-31	29	25	34	-1
-8	46	11	7	8
18	-26	-37	-4	-2
29	-28	13	17	47
-27	-12	-41	-8	-2
38	28	-24	11	5
=>
-31	-8	18	29	-27	38
29	46	-26	-28	-12	28
25	11	-37	13	-41	-24
34	7	-4	17	-8	11
-1	8	-2	47	-2	5

-9	-19	27	-10	-28	-18
8	0	4	7	-18	12
-1	-18	19	-5	-24	2
8	11	-8	13	-11	13
12	-1	16	4	-20	0
12	-13	27	4	-44	7
-6	14	-20	5	16	-3
-19	-36	31	-12	-49	-9
=>
-9	8	-1	8	12	12	-6	-19
-19	0	-18	11	-1	-13	14	-36
27	4	19	-8	16	27	-20	31
-10	7	-5	13	4	4	5	-12
-28	-18	-24	-11	-20	-44	16	-49
-18	12	2	13	0	7	-3	-9

27	7	-34	-9	-18	34	22	-16
-13	14	52	-3	14	-6	7	-20
-17	-6	10	4	10	-20	-36	15
34	-18	-12	7	9	20	-34	19
20	11	4	3	0	-18	-31	19
11	-9	4	6	42	4	11	-8
15	15	-7	-12	-15	18	-7	1
26	-3	13	-8	-13	1	21	7
-24	13	-4	22	-15	16	11	-32
29	21	-30	-8	9	-8	-8	6
-10	25	-1	11	36	1	-44	-1
=>
27	-13	-17	34	20	11	15	26	-24	29	-10
7	14	-6	-18	11	-9	15	-3	13	21	25
-34	52	10	-12	4	4	-7	13	-4	-30	-1
-9	-3	4	7	3	6	-12	-8	22	-8	11
-18	14	10	9	0	42	-15	-13	-15	9	36
34	-6	-20	20	-18	4	18	1	16	-8	1
22	7	-36	-34	-31	11	-7	21	11	-8	-44
-16	-20	15	19	19	-8	1	7	-32	6	-1

11	-27	-2	-25	-7	3
-23	-33	2	-24	-3	-6
10	27	0	20	4	3
-53	-60	4	-42	-3	-14
-43	-33	3	-21	0	-12
8	-7	0	-6	-1	2
44	33	-4	22	0	11
43	34	-3	21	0	11
40	53	-3	38	4	10
25	-20	-4	-19	-8	6
4	14	0	10	2	1
-13	-7	1	-3	1	-3
=>
11	-23	10	-53	-43	8	44	43	40	25	4	-13
-27	-33	27	-60	-33	-7	33	34	53	-20	14	-7
-2	2	0	4	3	0	-4	-3	-3	-4	0	1
-25	-24	20	-42	-21	-6	22	21	38	-19	10	-3
-7	-3	4	-3	0	-1	0	0	4	-8	2	1
3	-6	3	-14	-12	2	11	11	10	6	1	-3

-8	42	24	13	-23	17
-1	3	13	8	-19	17
-8	-19	37	-15	-3	-24
6	-25	-57	-7	40	11
-22	12	-38	1	-15	24
-2	41	27	39	-24	26
12	-24	10	3	5	7
27	34	1	-9	-7	33
15	27	1	7	5	15
-7	27	17	12	-36	25
27	-28	37	-5	9	5
-16	41	-23	33	-41	38
=>
-8	-1	-8	6	-22	-2	12	27	15	-7	27	-16
42	3	-19	-25	12	41	-24	34	27	27	-28	41
24	13	37	-57	-38	27	10	1	1	17	37	-23
13	8	-15	-7	1	39	3	-9	7	12	-5	33
-23	-19	-3	40	-15	-24	5	-7	5	-36	9	-41
17	17	-24	11	24	26	7	33	15	25	5	38

-2	-8	38	4	-3	0	-1	5	-6	13
-19	0	51	13	7	25	8	1	-6	-5
3	-10	-47	-1	-23	-21	0	-5	-15	-2
0	14	3	-2	3	-10	15	6	-5	0
19	-20	46	-1	-5	-3	-12	3	-2	5
-17	12	32	-6	11	11	18	5	-4	-1
8	-9	-41	0	-20	-5	-19	5	10	-10
11	11	-25	-4	-14	-2	1	14	-8	4
-16	-5	6	6	-2	-9	1	2	-1	-10
=>
-2	-19	3	0	19	-17	8	11	-16
-8	0	-10	14	-20	12	-9	11	-5
38	51	-47	3	46	32	-41	-25	6
4	13	-1	-2	-1	-6	0	-4	6
-3	7	-23	3	-5	11	-20	-14	-2
0	25	-21	-10	-3	11	-5	-2	-9
-1	8	0	15	-12	18	-19	1	1
5	1	-5	6	3	5	5	14	2
-6	-6	-15	-5	-2	-4	10	-8	-1
13	-5	-2	0	5	-1	-10	4	-10

-21	12	-10	-14	33	-59	-19	-28
-51	20	50	27	-29	-39	55	-35
=>
-21	-51
12	20
-10	50
-14	27
33	-29
-59	-39
-19	55
-28	-35

-35	-2	26	6	-20	27	-13
26	-13	-20	8	18	-13	52
40	47	-4	-6	14	-20	18
=>
-35	26	40
-2	-13	47
26	-20	-4
6	8	-6
-20	18	14
27	-13	-20
-13	52	18

51	56	14	-32	-47	-1	-56	8	-3	-5	9
53	26	-56	-57	-54	-14	50	29	12	9	9
=>
51	53
56	26
14	-56
-32	-57
-47	-54
-1	-14
-56	50
8	29
-3	12
-5	9
9	9
